Here is a tiny trained network, its code and every weight. The questions are about switching its units off for an input and a class, where a switched-off unit gives its printed mean instead of its output.

import numpy as np


def w(rows, s, z=0):
    codes = np.array(rows[::2]) - 128.0
    scale = np.full(codes.shape[1], s)
    scale[-1] = z or s
    return codes * scale


def f(y):
    return y / 2 * (1 + np.tanh(0.7978845608 * (y + 0.044715 * y**3)))


def log_softmax(a):
    a = a - a.max(-1, keepdims=True)
    return a - np.log(np.exp(a).sum(-1, keepdims=True))


def net(x, mask):
    res = np.array(x, float).reshape(1, 7) / 4 @ E
    y = f(res @ A[0][:, :-1].T + A[0][:, -1])
    res = res + np.where(mask, y, B[0][:, -1]) @ B[0][:, :-1]
    return log_softmax(res[-1] @ U[:, :-1].T + U[:, -1])


A, B = {}, {}
E = w([
[2,189,167],'x0',
[115,114,77],'x1',
[127,102,111],'x2',
[96,233,126],'x3',
[79,152,155],'x4',
[115,199,35],'x5',
[45,41,84],'x6',
],0.0058)
A[0] = w([
[125,177,131,92],'neuron 0',
[144,173,98,224],'neuron 1',
[117,162,159,123],'neuron 2',
[126,133,128,88],'neuron 3',
[142,171,94,140],'neuron 4',
[10,33,74,148],'neuron 5',
[101,94,121,112],'neuron 6',
[155,132,96,81],'neuron 7',
[126,123,116,66],'neuron 8',
[201,111,225,193],'neuron 9',
[158,155,143,65],'neuron 10',
[115,140,142,45],'neuron 11',
[129,157,133,99],'neuron 12',
[119,191,142,87],'neuron 13',
[93,196,154,126],'neuron 14',
[138,117,137,196],'neuron 15',
[34,91,97,105],'neuron 16',
[152,54,124,207],'neuron 17',
[95,63,102,187],'neuron 18',
[70,124,119,69],'neuron 19',
[22,90,92,96],'neuron 20',
[86,220,213,94],'neuron 21',
[133,94,117,216],'neuron 22',
[101,138,139,54],'neuron 23',
[169,112,74,254],'neuron 24',
[145,166,95,214],'neuron 25',
[58,112,115,81],'neuron 26',
[127,162,134,130],'neuron 27',
[102,115,134,95],'neuron 28',
],0.011,0.0053)
B[0] = w([
[110,160,136,135],'neuron 0',
[89,190,51,200],'neuron 1',
[138,159,135,144],'neuron 2',
[122,125,147,113],'neuron 3',
[105,182,102,152],'neuron 4',
[72,59,85,253],'neuron 5',
[112,121,123,139],'neuron 6',
[94,138,142,123],'neuron 7',
[131,126,156,109],'neuron 8',
[255,141,96,235],'neuron 9',
[119,116,151,120],'neuron 10',
[126,127,177,108],'neuron 11',
[117,141,133,124],'neuron 12',
[101,165,136,147],'neuron 13',
[77,167,118,179],'neuron 14',
[140,136,97,171],'neuron 15',
[96,67,125,182],'neuron 16',
[127,122,55,230],'neuron 17',
[120,99,92,206],'neuron 18',
[119,90,155,133],'neuron 19',
[99,52,129,189],'neuron 20',
[96,215,151,205],'neuron 21',
[116,134,71,197],'neuron 22',
[120,116,168,113],'neuron 23',
[72,203,4,237],'neuron 24',
[93,194,54,191],'neuron 25',
[111,81,147,147],'neuron 26',
[126,154,124,139],'neuron 27',
[122,128,138,123],'neuron 28',
],0.027,0.006)
U = w([
[71,194,156,118],'0',
[152,137,183,223],'1',
[119,97,84,235],'2',
[70,86,158,31],'3',
[141,73,255,4],'4',
],0.0086,0.0036)

Each question gives the input, the list of numbers given to net, and the class t.
The units are the neurons (one row each of A and B). Each row of codes is followed by its name. A weight is (code - 128) times the scale printed after its matrix; where a second scale follows, it is the last column's (A, B and U).
mask holds one flag per neuron, in row order. A switched-off neuron (its flag False) gives its mean, the last column of its row in B, instead of its output. The means were averaged over made-up inputs and are rounded, as every weight is.
A unit's drop is (log p(t) with every unit on - log p(t) with that unit switched off) / (log p(t) with every unit on - log p(t) with every unit switched off).
The circuit of an input: a set's keep is (log p(t) with only the set's units on - log p(t) with every unit switched off) / (log p(t) with every unit on - log p(t) with every unit switched off). Starting from the 12 units with the biggest drops (on a tie, the unit counted first), units are removed one at a time, each time the one whose removal leaves the highest keep (on an exact tie, the one counted first), for as long as the keep stays at least 0.8.
units of the circuit, in order: the units of the circuit, biggest drop first
top k neurons: the k neurons with the biggest drops, biggest first
drop of u: that unit's drop, to one decimal
input [-2,-1,-4,0,8,-6,-7], class 1: top 2 neurons -> neuron 9; neuron 24
input [8,1,-1,-6,-3,7,0], class 3: units of the circuit, in order -> neuron 9; neuron 17; neuron 24; neuron 20
input [-2,6,-6,4,8,6,4], class 0: units of the circuit, in order -> neuron 9
input [3,3,-4,-1,-3,1,-2], class 0: units of the circuit, in order -> neuron 5; neuron 9; neuron 17
input [2,-8,-4,6,6,-4,7], class 3: top 2 neurons -> neuron 24; neuron 20
input [5,-8,-4,-2,-7,-5,-5], class 1: top 2 neurons -> neuron 9; neuron 24
input [3,1,1,-3,0,0,-4], class 0: units of the circuit, in order -> neuron 5; neuron 20
input [1,0,-4,1,7,-5,-4], class 0: top 2 neurons -> neuron 21; neuron 14
input [-7,7,-4,8,7,2,1], class 0: drop of neuron 9 -> 0.0
input [6,-8,6,-5,-2,6,-1], class 0: drop of neuron 5 -> 0.2
input [5,-1,-8,-3,-1,-6,4], class 3: drop of neuron 1 -> 0.2
input [4,-1,4,-1,7,0,1], class 3: drop of neuron 9 -> 0.1
